Below are the code and all the weights of a small trained network. Each question names an input and a target symbol and asks about switching units off, where a switched-off unit gives its printed mean instead of its output.

import numpy as np


def w(rows, s, z=0):
    codes = np.array(rows[::2]) - 128.0
    scale = np.full(codes.shape[1], s)
    scale[-1] = z or s
    return codes * scale


def f(y):
    return y / 2 * (1 + np.tanh(0.7978845608 * (y + 0.044715 * y**3)))


def softmax(a):
    e = np.exp(a - a.max(-1, keepdims=True))
    return e / e.sum(-1, keepdims=True)


def log_softmax(a):
    a = a - a.max(-1, keepdims=True)
    return a - np.log(np.exp(a).sum(-1, keepdims=True))


def net(x, mask):
    ids = ['βθλμτω'.index(c) for c in x.split()]
    T = len(ids)
    res = E[ids] + P[:T]
    q, k, v = (res @ M[0].T for M in (Q, K, V))
    z = softmax(np.where(np.tri(T) > 0, q @ k.T / 4**0.5, -1e9)) @ v
    res = res + np.where(mask[0], z, O[0][:, -1]) @ O[0][:, :-1]
    y = f(res @ A[0][:, :-1].T + A[0][:, -1])
    res = res + np.where(mask[1:25], y, B[0][:, -1]) @ B[0][:, :-1]
    return log_softmax(res[-1] @ U[:, :-1].T + U[:, -1])


Q, K, V, O, A, B = {}, {}, {}, {}, {}, {}
E = w([
[120,217,36,85],'β',
[133,195,121,106],'θ',
[172,111,47,189],'λ',
[172,59,93,249],'μ',
[152,131,96,141],'τ',
[146,180,152,78],'ω',
],0.015)
P = w([
[199,180,94,214],'0',
[148,11,26,145],'1',
[179,156,29,2],'2',
[102,154,171,157],'3',
[119,33,46,110],'4',
[209,111,50,6],'5',
[97,141,174,158],'6',
],0.0096)
Q[0] = w([
[219,147,116,131],'head 0',
[76,32,100,67],'head 0',
[8,144,132,167],'head 0',
[244,172,92,96],'head 0',
],0.013)
K[0] = w([
[58,133,194,147],'head 0',
[149,128,6,110],'head 0',
[199,137,104,99],'head 0',
[44,184,174,183],'head 0',
],0.016)
V[0] = w([
[116,208,181,183],'head 0',
[4,138,1,150],'head 0',
[100,155,112,106],'head 0',
[207,55,165,133],'head 0',
],0.011)
O[0] = w([
[117,191,118,146,235],'head 0',
[6,112,137,108,252],'head 0',
[113,144,108,109,116],'head 0',
[189,87,159,157,71],'head 0',
],0.014,0.0023)
A[0] = w([
[216,147,148,135,189],'neuron 0',
[144,206,139,106,80],'neuron 1',
[120,159,122,175,102],'neuron 2',
[150,174,175,190,240],'neuron 3',
[98,136,187,152,53],'neuron 4',
[175,101,88,146,86],'neuron 5',
[98,169,194,155,101],'neuron 6',
[156,177,184,97,19],'neuron 7',
[133,104,69,147,29],'neuron 8',
[121,81,207,159,140],'neuron 9',
[147,171,203,205,58],'neuron 10',
[117,100,6,70,127],'neuron 11',
[108,110,162,161,101],'neuron 12',
[200,144,145,123,169],'neuron 13',
[111,59,134,100,144],'neuron 14',
[105,114,167,180,113],'neuron 15',
[105,137,146,210,142],'neuron 16',
[136,147,133,34,242],'neuron 17',
[112,130,194,86,74],'neuron 18',
[100,115,212,56,48],'neuron 19',
[161,41,53,9,188],'neuron 20',
[146,86,148,42,183],'neuron 21',
[180,181,66,127,202],'neuron 22',
[169,171,124,136,4],'neuron 23',
],0.012,0.0036)
B[0] = w([
[154,81,71,75,187],'neuron 0',
[173,213,160,139,184],'neuron 1',
[133,128,175,137,144],'neuron 2',
[82,125,90,90,172],'neuron 3',
[146,144,81,173,120],'neuron 4',
[160,165,227,145,166],'neuron 5',
[205,137,113,74,132],'neuron 6',
[130,118,81,227,143],'neuron 7',
[123,89,53,178,154],'neuron 8',
[150,155,67,104,141],'neuron 9',
[30,195,109,196,150],'neuron 10',
[185,121,60,213,253],'neuron 11',
[153,165,84,127,130],'neuron 12',
[183,86,111,84,172],'neuron 13',
[213,173,152,91,155],'neuron 14',
[143,139,51,148,136],'neuron 15',
[77,92,120,102,151],'neuron 16',
[153,7,102,158,199],'neuron 17',
[104,140,38,166,124],'neuron 18',
[167,175,30,130,130],'neuron 19',
[15,229,178,56,233],'neuron 20',
[49,186,153,224,147],'neuron 21',
[94,77,214,118,233],'neuron 22',
[188,161,55,139,152],'neuron 23',
],0.014,0.012)
U = w([
[159,144,152,253,63],'β',
[98,194,144,144,182],'θ',
[98,88,155,170,236],'λ',
[100,127,51,112,2],'μ',
[81,96,130,46,195],'τ',
[174,134,99,113,141],'ω',
],0.0075,0.0035)

Each question gives the input, a string of symbols that net reads in full, and the target symbol t.
The units are the heads (4 rows each of Q, K, V and O) and the neurons (one row each of A and B). Each row of codes is followed by its name. A weight is (code - 128) times the scale printed after its matrix; where a second scale follows, it is the last column's (O, A, B and U).
mask holds one flag per unit, heads first, then neurons. A switched-off unit (its flag False) gives its mean, the last column of its rows in O or B, instead of its output. The means were averaged over made-up inputs and are rounded, as every weight is.
A unit's drop is (log p(t) with every unit on - log p(t) with that unit switched off) / (log p(t) with every unit on - log p(t) with every unit switched off).
The circuit of an input: a set's keep is (log p(t) with only the set's units on - log p(t) with every unit switched off) / (log p(t) with every unit on - log p(t) with every unit switched off). Starting from the 12 units with the biggest drops (on a tie, the unit counted first), units are removed one at a time, each time the one whose removal leaves the highest keep (on an exact tie, the one counted first), for as long as the keep stays at least 0.8.
circuit, biggest first: the units of the circuit, biggest drop first
most important unit: the unit with the biggest drop
top k neurons: the k neurons with the biggest drops, biggest first
input ω μ τ, target ω: top neuron -> [neuron 23]
input β β τ, target μ: top 3 neurons -> [neuron 11; neuron 17; neuron 22]
input ω ω ω, target ω: circuit, biggest first -> [head 0; neuron 13]
input ω λ λ, target ω: top 4 neurons -> [neuron 0; neuron 13; neuron 23; neuron 11]
input μ ω λ β λ λ, target μ: circuit, biggest first -> [head 0; neuron 11]
input ω λ θ τ μ, target θ: circuit, biggest first -> [head 0; neuron 20; neuron 17; neuron 14]
input λ ω β θ ω μ τ, target τ: top 2 neurons -> [neuron 11; neuron 1]
input μ θ λ, target τ: top 4 neurons -> [neuron 20; neuron 0; neuron 1; neuron 22]
input λ β ω θ ω τ, target β: circuit, biggest first -> [neuron 11; neuron 3]
input β ω ω, target μ: circuit, biggest first -> [head 0; neuron 19; neuron 11]
input θ μ ω, target β: top 3 neurons -> [neuron 1; neuron 17; neuron 7]
input θ θ τ, target β: circuit, biggest first -> [neuron 11; neuron 0]
input τ ω θ ω τ, target θ: circuit, biggest first -> [neuron 20; neuron 17; neuron 0]
input τ ω ω ω λ, target θ: circuit, biggest first -> [neuron 20; neuron 17]
input τ β τ, target λ: most important unit -> neuron 17
input ω ω μ θ τ ω, target β: top 2 neurons -> [neuron 17; neuron 1]
input μ μ λ, target τ: top 4 neurons -> [neuron 20; neuron 0; neuron 22; neuron 1]
input λ τ λ, target θ: circuit, biggest first -> [neuron 20; neuron 0]
input τ τ τ ω, target ω: circuit, biggest first -> [neuron 20; head 0; neuron 0]
input τ λ ω, target λ: top 3 neurons -> [neuron 17; neuron 21; neuron 22]
